Below is a small trained network, with its code and all its weights. Each question gives an input and a target symbol and asks what happens when units are switched off, that is, made to give their printed mean instead of their output.

import numpy as np


def w(rows, s, z=0):
    codes = np.array(rows[::2]) - 128.0
    scale = np.full(codes.shape[1], s)
    scale[-1] = z or s
    return codes * scale


def f(y):
    return np.maximum(y, 0)


def softmax(a):
    e = np.exp(a - a.max(-1, keepdims=True))
    return e / e.sum(-1, keepdims=True)


def log_softmax(a):
    a = a - a.max(-1, keepdims=True)
    return a - np.log(np.exp(a).sum(-1, keepdims=True))


def net(x, mask):
    ids = ['ΘΛΦαβδεζπτψ'.index(c) for c in x.split()]
    T = len(ids)
    res = E[ids] + P[:T]
    r = res
    for j in range(3):
        rows = slice(3 * j, 3 * j + 3)
        q, k, v = (r @ M[0][rows].T for M in (Q, K, V))
        z = softmax(np.where(np.tri(T) > 0, q @ k.T / 3**0.5, -1e9)) @ v
        o = O[0][rows]
        res = res + np.where(mask[j], z, o[:, -1]) @ o[:, :-1]
    y = f(res @ A[0][:, :-1].T + A[0][:, -1])
    res = res + np.where(mask[3:7], y, B[0][:, -1]) @ B[0][:, :-1]
    return log_softmax(res[-1] @ U[:, :-1].T + U[:, -1])


Q, K, V, O, A, B = {}, {}, {}, {}, {}, {}
E = w([
[49,119,173,107],'Θ',
[118,145,63,72],'Λ',
[153,147,104,46],'Φ',
[76,132,188,118],'α',
[55,147,152,141],'β',
[180,141,143,8],'δ',
[196,167,44,129],'ε',
[194,214,121,74],'ζ',
[212,131,76,57],'π',
[220,137,194,203],'τ',
[111,164,127,193],'ψ',
],0.014)
P = w([
[58,29,2,119],'0',
[125,184,143,87],'1',
[132,194,147,98],'2',
[138,198,150,102],'3',
[144,202,156,111],'4',
[156,200,148,115],'5',
[159,195,154,115],'6',
[169,194,144,118],'7',
[178,180,147,114],'8',
[183,175,142,115],'9',
[196,166,140,110],'10',
[201,160,141,106],'11',
[204,146,137,99],'12',
],0.0087)
Q[0] = w([
[148,170,100,95],'head 0',
[181,134,112,103],'head 0',
[149,85,122,184],'head 0',
[67,82,186,252],'head 1',
[224,96,51,86],'head 1',
[79,75,146,187],'head 1',
[114,159,35,44],'head 2',
[106,38,189,228],'head 2',
[99,54,95,69],'head 2',
],0.011)
K[0] = w([
[96,58,61,57],'head 0',
[137,2,91,125],'head 0',
[155,144,151,228],'head 0',
[171,195,169,61],'head 1',
[93,98,130,218],'head 1',
[168,168,178,81],'head 1',
[65,89,37,68],'head 2',
[227,207,244,137],'head 2',
[106,154,162,47],'head 2',
],0.0097)
V[0] = w([
[162,214,176,153],'head 0',
[118,57,58,95],'head 0',
[167,192,181,187],'head 0',
[136,214,105,113],'head 1',
[254,177,159,175],'head 1',
[35,198,207,107],'head 1',
[56,169,121,108],'head 2',
[89,26,200,56],'head 2',
[187,143,218,41],'head 2',
],0.01)
O[0] = w([
[165,117,141,109,146],'head 0',
[78,134,128,148,159],'head 0',
[166,114,156,83,103],'head 0',
[141,71,170,113,191],'head 1',
[87,146,158,66,187],'head 1',
[165,172,173,188,62],'head 1',
[189,116,68,121,75],'head 2',
[123,220,88,193,4],'head 2',
[121,249,141,110,143],'head 2',
],0.012,0.0037)
A[0] = w([
[114,142,146,157,184],'neuron 0',
[125,255,66,192,83],'neuron 1',
[38,136,189,149,252],'neuron 2',
[115,156,153,177,195],'neuron 3',
],0.0084,0.0036)
B[0] = w([
[56,82,172,140,165],'neuron 0',
[147,199,150,101,233],'neuron 1',
[94,64,210,255,254],'neuron 2',
[47,101,189,135,181],'neuron 3',
],0.0095,0.0053)
U = w([
[17,56,194,212,144],'Θ',
[198,58,162,160,233],'Λ',
[192,176,107,147,103],'Φ',
[123,103,84,187,126],'α',
[69,206,127,111,57],'β',
[234,135,159,70,156],'δ',
[97,161,100,137,151],'ε',
[217,123,113,187,91],'ζ',
[130,178,78,2,127],'π',
[77,55,115,71,3],'τ',
[178,173,119,187,68],'ψ',
],0.0078,0.0068)

Each question gives the input, a string of symbols that net reads in full, and the target symbol t.
The units are the heads (3 rows each of Q, K, V and O) and the neurons (one row each of A and B). Each row of codes is followed by its name. A weight is (code - 128) times the scale printed after its matrix; where a second scale follows, it is the last column's (O, A, B and U).
mask holds one flag per unit, heads first, then neurons. A switched-off unit (its flag False) gives its mean, the last column of its rows in O or B, instead of its output. The means were averaged over made-up inputs and are rounded, as every weight is.
A unit's drop is (log p(t) with every unit on - log p(t) with that unit switched off) / (log p(t) with every unit on - log p(t) with every unit switched off).
The circuit of an input: a set's keep is (log p(t) with only the set's units on - log p(t) with every unit switched off) / (log p(t) with every unit on - log p(t) with every unit switched off). Starting from all 7 units, units are removed one at a time, each time the one whose removal leaves the highest keep (on an exact tie, the one counted first), for as long as the keep stays at least 0.8.
circuit, biggest first: the units of the circuit, biggest drop first
unit that matters most: the unit with the biggest drop
top k neurons: the k neurons with the biggest drops, biggest first
which heads matter: for each layer, one digit per head in row order, 1 if its drop is at least 0.15 and else 0, layers parted by /
drop when u is switched off: that unit's drop, to one decimal
input π Θ τ Θ ψ τ ψ ε β Λ, target Θ: circuit, biggest first => (head 0; neuron 2)
input Λ α Φ Φ ψ Φ α ζ ψ τ δ, target α: unit that matters most => head 0
input δ Φ π π π β π, target β: circuit, biggest first => (head 2; head 0; neuron 1)
input τ ψ π Λ δ ψ ψ π, target π: circuit, biggest first => (head 1; neuron 2)
input π τ ε ψ τ π β Φ ψ α τ ε, target Θ: circuit, biggest first => (head 0; head 2)
input δ β δ τ Λ τ Λ, target β: circuit, biggest first => (head 2; neuron 1; head 0)
input β ε ψ Φ Λ τ α τ π Λ Φ, target ζ: circuit, biggest first => (head 1; head 2)
input Θ ε π Φ ζ Θ ψ ε, target ψ: circuit, biggest first => (head 1; neuron 1; head 0)
input ψ ψ Λ β π τ ψ π, target Λ: which heads matter => 001
input ε α ζ ζ ψ δ, target τ: circuit, biggest first => (head 1; head 2)
input π ψ Λ τ τ ψ π Λ π, target Θ: which heads matter => 100
input α ψ δ Λ π ψ ε, target Φ: which heads matter => 011
input Λ π α τ, target Θ: circuit, biggest first => (head 2; neuron 2; neuron 3)
input ε ψ Φ, target τ: unit that matters most => head 1
input ε Φ τ Λ τ β ψ β τ Φ, target τ: circuit, biggest first => (head 2; head 1)
input α π Φ ψ Θ ζ, target Φ: top 2 neurons => (neuron 1; neuron 2)
input ψ τ ψ β Λ α ε β ψ, target δ: drop when head 2 is switched off => 0.3
input τ δ β ψ τ δ ε, target π: drop when neuron 2 is switched off => 0.4
input ψ π τ Λ ε Λ, target Λ: drop when head 2 is switched off => 1.3
input β τ π, target ζ: unit that matters most => head 1
